[118, 103, 143, 121, 106, 104, 113, 104]
The 2nd entry from the right: 113
Find the third entry from the left.
143
Find the entry just right of 106.
104
Find the entry just left of 143.
103

Questions about the row below.
1) Give the last entry.
2) Give the entry just left of the smallest entry.
3) Give the 2nd entry.
4) Give the second entry from the right.
[126 125 121 122 136 133 122 127 121 131 114  99 125 140]
1) 140
2) 114
3) 125
4) 125
